Below are the code and all the weights of a small trained network. Each question names an input and a class and asks about switching units off, where a switched-off unit gives its printed mean instead of its output.

import numpy as np


def w(rows, s, z=0):
    codes = np.array(rows[::2]) - 128.0
    scale = np.full(codes.shape[1], s)
    scale[-1] = z or s
    return codes * scale


def norm(h):
    return h / np.sqrt((h * h).mean(-1, keepdims=True) + 1e-5)


def f(y):
    return y / 2 * (1 + np.tanh(0.7978845608 * (y + 0.044715 * y**3)))


def log_softmax(a):
    a = a - a.max(-1, keepdims=True)
    return a - np.log(np.exp(a).sum(-1, keepdims=True))


def net(x, mask):
    res = np.array(x, float).reshape(1, 4) / 4 @ E
    u = 0
    for l in range(3):
        y = f(norm(res) @ A[l][:, :-1].T + A[l][:, -1])
        res = res + np.where(mask[u : u + 13], y, B[l][:, -1]) @ B[l][:, :-1]
        u += 13
    return log_softmax(norm(res)[-1] @ U[:, :-1].T + U[:, -1])


A, B = {}, {}
E = w([
[18,65,68,2,142,127],'x0',
[70,176,156,136,238,200],'x1',
[125,127,121,130,137,124],'x2',
[95,174,10,153,64,172],'x3',
],0.0074)
A[0] = w([
[102,176,123,109,42,148,99],'0.n0',
[81,178,158,132,95,19,91],'0.n1',
[68,143,68,122,177,192,85],'0.n2',
[137,183,147,138,77,172,4],'0.n3',
[202,104,80,117,151,60,185],'0.n4',
[208,131,77,84,76,99,168],'0.n5',
[254,192,45,211,126,228,42],'0.n6',
[190,203,160,154,74,238,150],'0.n7',
[137,21,98,3,138,182,148],'0.n8',
[132,88,216,177,197,210,165],'0.n9',
[78,156,144,77,72,140,32],'0.n10',
[154,111,156,162,155,169,117],'0.n11',
[174,187,165,104,47,84,160],'0.n12',
],0.0066,0.0029)
B[0] = w([
[214,200,29,49,175,119,158],'0.n0',
[132,76,98,80,136,204,126],'0.n1',
[177,193,163,120,140,129,190],'0.n2',
[83,91,98,130,101,159,121],'0.n3',
[248,128,163,124,128,147,177],'0.n4',
[160,118,108,89,131,72,205],'0.n5',
[63,17,25,157,254,164,253],'0.n6',
[48,47,85,205,181,65,225],'0.n7',
[55,96,195,56,118,58,250],'0.n8',
[124,156,157,161,177,103,230],'0.n9',
[113,145,146,92,127,105,125],'0.n10',
[112,156,207,158,121,117,148],'0.n11',
[186,83,143,129,154,145,190],'0.n12',
],0.0057,0.0041)
A[1] = w([
[13,69,83,97,94,160,124],'1.n0',
[90,145,56,123,131,151,93],'1.n1',
[58,126,127,148,142,145,72],'1.n2',
[44,184,163,109,119,164,2],'1.n3',
[74,145,88,131,110,75,77],'1.n4',
[125,99,103,101,20,81,52],'1.n5',
[164,147,48,178,154,103,77],'1.n6',
[203,141,107,172,74,84,8],'1.n7',
[118,114,99,57,99,91,32],'1.n8',
[180,8,172,209,197,86,61],'1.n9',
[108,69,254,97,99,139,121],'1.n10',
[215,117,87,246,96,79,83],'1.n11',
[107,77,195,38,162,130,63],'1.n12',
],0.0095,0.0024)
B[1] = w([
[237,175,220,197,82,181,208],'1.n0',
[128,149,171,81,57,103,168],'1.n1',
[128,181,168,70,216,142,151],'1.n2',
[163,173,47,56,185,137,153],'1.n3',
[181,165,112,119,31,187,149],'1.n4',
[72,148,136,254,106,65,178],'1.n5',
[89,50,111,156,173,184,182],'1.n6',
[146,168,56,102,188,193,156],'1.n7',
[74,107,108,184,54,140,178],'1.n8',
[154,200,200,61,4,102,254],'1.n9',
[127,89,52,77,169,99,198],'1.n10',
[139,66,100,58,154,205,221],'1.n11',
[134,87,92,201,203,127,204],'1.n12',
],0.0061,0.0073)
A[2] = w([
[177,80,45,120,42,161,130],'2.n0',
[190,152,107,172,131,93,100],'2.n1',
[222,239,152,56,115,149,69],'2.n2',
[28,239,85,221,143,181,113],'2.n3',
[204,78,178,139,96,69,64],'2.n4',
[224,140,147,121,105,84,84],'2.n5',
[116,59,161,155,117,17,32],'2.n6',
[225,27,111,181,118,93,118],'2.n7',
[137,198,236,128,113,42,169],'2.n8',
[122,254,228,239,129,86,1],'2.n9',
[174,112,208,79,185,139,161],'2.n10',
[144,199,57,150,53,39,112],'2.n11',
[107,206,126,99,121,197,62],'2.n12',
],0.0092,0.005)
B[2] = w([
[122,196,108,162,146,116,255],'2.n0',
[118,98,131,131,157,165,128],'2.n1',
[177,144,171,61,93,180,189],'2.n2',
[101,9,181,107,88,146,211],'2.n3',
[110,57,158,87,152,178,180],'2.n4',
[57,89,166,94,137,183,162],'2.n5',
[199,96,86,139,126,116,165],'2.n6',
[137,144,90,78,119,123,230],'2.n7',
[132,137,77,178,118,129,226],'2.n8',
[211,142,117,196,130,122,180],'2.n9',
[107,210,132,136,105,122,232],'2.n10',
[74,147,212,146,114,102,182],'2.n11',
[182,83,120,79,116,138,146],'2.n12',
],0.012,0.006)
U = w([
[173,133,157,47,102,186,253],'0',
[169,148,4,143,127,164,69],'1',
[190,185,170,214,151,143,147],'2',
[95,29,133,174,155,180,112],'3',
[157,36,84,90,128,51,53],'4',
[71,179,134,168,49,93,84],'5',
[86,181,134,102,223,84,119],'6',
],0.022,0.0032)

Each question gives the input, the list of numbers given to net, and the class t.
The units are the neurons (one row each of A and B). Each row of codes is followed by its name. A weight is (code - 128) times the scale printed after its matrix; where a second scale follows, it is the last column's (A, B and U).
mask holds one flag per neuron, layer by layer. A switched-off neuron (its flag False) gives its mean, the last column of its row in B, instead of its output. The means were averaged over made-up inputs and are rounded, as every weight is.
A unit's drop is (log p(t) with every unit on - log p(t) with that unit switched off) / (log p(t) with every unit on - log p(t) with every unit switched off).
The circuit of an input: a set's keep is (log p(t) with only the set's units on - log p(t) with every unit switched off) / (log p(t) with every unit on - log p(t) with every unit switched off). Starting from the 12 units with the biggest drops (on a tie, the unit counted first), units are removed one at a time, each time the one whose removal leaves the highest keep (on an exact tie, the one counted first), for as long as the keep stays at least 0.8.
units of the circuit, in order: the units of the circuit, biggest drop first
top k neurons: the k neurons with the biggest drops, biggest first
top k neurons in layer l: the k neurons of layer l with the biggest drops, biggest first
drop when u is switched off: that unit's drop, to one decimal
input [-6,8,4,1], class 3: units of the circuit, in order	(2.n3)
input [6,-6,-8,1], class 5: units of the circuit, in order	(2.n11 1.n5)
input [2,0,5,-8], class 4: units of the circuit, in order	(2.n6 1.n10)
input [4,0,-2,-7], class 4: units of the circuit, in order	(2.n6 1.n11)
input [-8,5,-3,2], class 3: top 2 neurons	(2.n3 0.n6)
input [0,3,1,0], class 2: top 3 neurons	(0.n9 1.n11 2.n9)
input [7,2,5,0], class 6: top 2 neurons	(0.n8 1.n9)
input [-6,1,-6,1], class 3: top 2 neurons in layer 1	(1.n10 1.n6)
input [-2,5,1,1], class 3: top 3 neurons	(2.n3 1.n0 0.n8)
input [0,6,-4,-7], class 2: top 4 neurons in layer 1	(1.n11 1.n6 1.n9 1.n7)
input [-6,-4,3,1], class 1: top 3 neurons in layer 1	(1.n11 1.n6 1.n0)
input [-8,4,-5,1], class 3: top 2 neurons	(0.n6 2.n3)
input [2,0,1,4], class 5: top 3 neurons	(0.n6 1.n8 2.n11)
input [-8,-1,-6,8], class 1: units of the circuit, in order	(1.n11)
input [1,-4,-7,1], class 5: top 2 neurons in layer 2	(2.n11 2.n0)
input [3,0,8,-1], class 4: top 2 neurons in layer 2	(2.n0 2.n8)
input [3,0,8,-4], class 4: top 2 neurons	(2.n6 2.n0)
input [2,2,-3,0], class 6: top 2 neurons in layer 1	(1.n9 1.n12)
input [1,-6,3,5], class 5: top 2 neurons	(2.n11 1.n5)
input [6,5,2,1], class 0: units of the circuit, in order	(1.n0)
input [-4,8,-5,5], class 3: drop when 2.n3 is switched off	0.1
input [-6,-8,6,-1], class 0: drop when 1.n9 is switched off	0.5
